Here is a tiny trained network, its code and every weight. The questions are about switching its units off for an input and a class, where a switched-off unit gives its printed mean instead of its output.

import numpy as np


def w(rows, s, z=0):
    codes = np.array(rows[::2]) - 128.0
    scale = np.full(codes.shape[1], s)
    scale[-1] = z or s
    return codes * scale


def norm(h):
    return h / np.sqrt((h * h).mean(-1, keepdims=True) + 1e-5)


def f(y):
    return np.maximum(y, 0)


def log_softmax(a):
    a = a - a.max(-1, keepdims=True)
    return a - np.log(np.exp(a).sum(-1, keepdims=True))


def net(x, mask):
    res = np.array(x, float).reshape(1, 3) / 4 @ E
    u = 0
    for l in range(3):
        y = f(norm(res) @ A[l][:, :-1].T + A[l][:, -1])
        res = res + np.where(mask[u : u + 11], y, B[l][:, -1]) @ B[l][:, :-1]
        u += 11
    return log_softmax(norm(res)[-1] @ U[:, :-1].T + U[:, -1])


A, B = {}, {}
E = w([
[157,157,150,205,106,107,120,145,132,147,190,136],'x0',
[125,142,123,130,121,126,143,88,129,4,144,133],'x1',
[117,103,129,50,115,120,124,140,141,140,214,145],'x2',
],0.0047)
A[0] = w([
[122,118,125,2,135,138,124,132,123,122,95,127,99],'L0N1',
[120,120,131,92,129,123,136,133,135,161,163,127,62],'L0N2',
[124,126,134,64,138,136,129,134,130,131,209,138,168],'L0N3',
[119,128,135,152,109,149,133,133,121,135,189,119,127],'L0N4',
[143,134,131,107,125,145,127,120,120,76,171,118,45],'L0N5',
[133,121,113,129,124,133,144,121,122,151,118,126,57],'L0N6',
[115,123,118,76,137,128,135,120,130,119,23,127,220],'L0N7',
[139,137,139,208,121,147,129,132,121,130,144,127,103],'L0N8',
[128,136,124,156,134,126,127,112,131,17,169,134,3],'L0N9',
[142,129,114,119,128,136,131,118,129,175,101,121,29],'L0N10',
[117,124,132,98,115,126,130,115,126,2,111,127,70],'L0N11',
],0.0092,0.002)
B[0] = w([
[76,82,123,200,98,125,168,119,143,117,11,106,250],'L0N1',
[212,137,130,157,115,224,139,120,91,170,113,120,191],'L0N2',
[124,104,95,53,69,55,142,104,118,158,170,102,248],'L0N3',
[153,191,111,159,146,121,106,131,166,113,182,144,189],'L0N4',
[70,141,151,120,159,58,127,152,167,69,141,161,183],'L0N5',
[105,117,133,131,134,117,129,146,142,117,133,122,144],'L0N6',
[144,158,177,109,103,169,109,168,103,107,254,138,253],'L0N7',
[140,98,102,112,151,68,164,121,127,156,56,117,207],'L0N8',
[120,62,205,226,21,183,169,151,114,100,131,121,234],'L0N9',
[52,126,108,125,125,95,119,155,162,75,130,120,173],'L0N10',
[182,183,43,49,233,121,119,100,135,168,114,122,243],'L0N11',
],0.0097,0.0075)
A[1] = w([
[103,129,116,79,124,110,74,73,133,114,95,156,43],'L1N1',
[93,119,190,114,120,87,89,164,167,79,217,191,6],'L1N2',
[174,184,111,105,209,182,74,83,116,155,120,156,68],'L1N3',
[116,152,183,167,202,215,99,187,132,98,142,170,95],'L1N4',
[105,78,145,150,78,157,88,68,109,156,42,159,25],'L1N5',
[107,153,199,121,118,141,61,177,83,104,160,138,6],'L1N6',
[169,168,104,90,197,43,82,121,113,216,113,136,87],'L1N7',
[84,109,194,105,103,159,113,144,97,124,142,127,71],'L1N8',
[104,135,126,228,193,130,103,119,169,127,1,168,118],'L1N9',
[105,117,114,50,207,63,120,82,146,144,46,156,26],'L1N10',
[167,123,173,158,120,148,106,85,164,176,184,162,15],'L1N11',
],0.0091,0.0011)
B[1] = w([
[218,144,115,176,164,162,186,181,204,71,77,109,140],'L1N1',
[30,126,164,151,91,103,116,187,103,84,159,86,253],'L1N2',
[236,140,172,30,86,87,168,45,97,105,109,38,171],'L1N3',
[101,73,247,82,196,146,46,180,42,75,178,119,234],'L1N4',
[160,168,195,139,76,196,127,80,102,97,136,2,207],'L1N5',
[22,23,107,139,194,171,90,186,171,78,99,194,212],'L1N6',
[121,144,90,23,132,111,34,199,127,176,117,108,234],'L1N7',
[134,65,82,214,130,64,59,148,120,161,127,135,203],'L1N8',
[102,222,234,80,164,70,160,211,87,166,25,228,241],'L1N9',
[110,126,102,70,145,79,110,176,202,117,147,187,211],'L1N10',
[172,113,59,78,100,204,173,133,148,36,112,208,177],'L1N11',
],0.0077,0.0053)
A[2] = w([
[159,71,71,138,158,72,122,57,177,134,84,110,121],'L2N1',
[124,153,191,230,138,136,171,49,107,152,51,174,28],'L2N2',
[105,97,85,228,63,175,111,56,112,193,61,80,5],'L2N3',
[136,129,139,246,106,121,128,58,149,107,254,117,57],'L2N4',
[137,147,142,115,182,139,122,129,135,148,149,155,93],'L2N5',
[214,161,5,138,160,170,49,67,129,197,229,156,63],'L2N6',
[94,142,110,55,105,116,71,124,154,94,140,111,145],'L2N7',
[100,163,116,176,125,167,96,75,151,180,124,36,47],'L2N8',
[73,124,24,128,204,96,157,54,219,146,69,185,59],'L2N9',
[86,172,115,80,132,163,141,111,128,195,153,244,86],'L2N10',
[181,142,147,82,209,184,99,35,89,149,160,90,42],'L2N11',
],0.0095,0.0017)
B[2] = w([
[97,131,126,158,165,218,131,151,132,103,145,112,170],'L2N1',
[179,106,192,246,147,184,174,68,143,145,138,208,190],'L2N2',
[103,144,124,96,91,156,105,58,85,236,61,72,228],'L2N3',
[96,209,76,74,58,46,149,107,108,112,128,155,185],'L2N4',
[109,144,106,144,135,93,104,69,103,123,122,115,155],'L2N5',
[202,73,117,188,105,180,32,124,214,117,166,181,192],'L2N6',
[163,134,146,211,146,162,136,85,125,122,104,161,253],'L2N7',
[99,88,108,111,91,144,171,141,123,122,95,99,183],'L2N8',
[105,116,46,132,198,145,187,148,192,128,127,78,193],'L2N9',
[115,177,101,125,149,80,73,97,125,189,153,84,187],'L2N10',
[180,128,120,24,159,117,146,81,78,132,181,106,189],'L2N11',
],0.012,0.0058)
U = w([
[15,44,187,175,161,142,43,213,80,57,157,128,119],'0',
[85,95,118,127,44,183,137,67,96,221,37,23,144],'1',
[217,129,166,17,196,137,138,67,48,69,189,94,131],'2',
[103,110,31,141,204,165,228,128,225,84,111,81,255],'3',
[106,224,130,90,196,19,83,190,138,219,43,157,82],'4',
[244,115,70,160,89,154,7,105,207,171,186,173,95],'5',
[180,150,237,254,144,135,217,93,121,137,73,218,120],'6',
[86,190,100,136,17,11,184,120,128,44,198,163,50],'7',
],0.0079,0.00084)

Each question gives the input, the list of numbers given to net, and the class t.
The units are the neurons (one row each of A and B). Each row of codes is followed by its name. A weight is (code - 128) times the scale printed after its matrix; where a second scale follows, it is the last column's (A, B and U).
mask holds one flag per neuron, layer by layer. A switched-off neuron (its flag False) gives its mean, the last column of its row in B, instead of its output. The means were averaged over made-up inputs and are rounded, as every weight is.
A unit's drop is (log p(t) with every unit on - log p(t) with that unit switched off) / (log p(t) with every unit on - log p(t) with every unit switched off).
The circuit of an input: a set's keep is (log p(t) with only the set's units on - log p(t) with every unit switched off) / (log p(t) with every unit on - log p(t) with every unit switched off). Starting from the 12 units with the biggest drops (on a tie, the unit counted first), units are removed one at a time, each time the one whose removal leaves the highest keep (on an exact tie, the one counted first), for as long as the keep stays at least 0.8.
units of the circuit, in order: the units of the circuit, biggest drop first
top k neurons: the k neurons with the biggest drops, biggest first
top k neurons in layer l: the k neurons of layer l with the biggest drops, biggest first
input [-3,0,8], class 1: units of the circuit, in order : (L0N1)
input [-4,1,-3], class 2: top 3 neurons in layer 0 : (L0N11 L0N7 L0N9)
input [0,-7,-1], class 0: units of the circuit, in order : (L0N11 L0N10)
input [0,3,8], class 3: top 2 neurons : (L0N7 L0N5)
input [7,6,-3], class 6: top 2 neurons in layer 0 : (L0N9 L0N7)
input [-2,1,5], class 3: top 3 neurons : (L0N9 L0N3 L0N1)
input [-7,6,0], class 2: top 2 neurons : (L0N11 L0N7)
input [5,0,0], class 4: top 2 neurons in layer 0 : (L0N8 L0N7)
input [4,-1,-2], class 4: top 2 neurons : (L0N9 L0N7)
input [3,1,-3], class 6: top 2 neurons : (L0N11 L0N3)
input [-1,2,3], class 3: top 3 neurons : (L0N11 L0N3 L0N5)
input [0,6,-3], class 2: top 3 neurons : (L0N1 L0N11 L0N9)
input [0,3,-5], class 2: top 2 neurons : (L0N1 L0N11)
input [7,-6,-1], class 4: units of the circuit, in order : (L0N9)
input [-2,7,-8], class 2: top 2 neurons : (L0N11 L0N1)
input [3,0,-3], class 4: top 2 neurons in layer 0 : (L0N9 L0N8)
input [1,4,5], class 7: top 3 neurons : (L0N9 L0N5 L0N8)
input [-2,-2,0], class 0: top 2 neurons : (L0N7 L0N3)
input [1,7,-1], class 6: top 3 neurons in layer 0 : (L0N9 L0N3 L0N7)
input [-5,-4,-5], class 0: units of the circuit, in order : (L0N7)
input [1,-4,0], class 4: top 2 neurons : (L0N7 L0N9)
input [-4,5,0], class 2: top 4 neurons : (L0N11 L0N7 L0N3 L0N8)
input [7,-8,-6], class 4: top 2 neurons in layer 0 : (L0N9 L0N1)
input [-8,5,-6], class 2: top 2 neurons in layer 0 : (L0N11 L0N7)
input [8,6,-2], class 6: top 4 neurons in layer 0 : (L0N9 L0N7 L0N3 L0N8)
input [-1,5,7], class 3: top 2 neurons in layer 0 : (L0N11 L0N7)
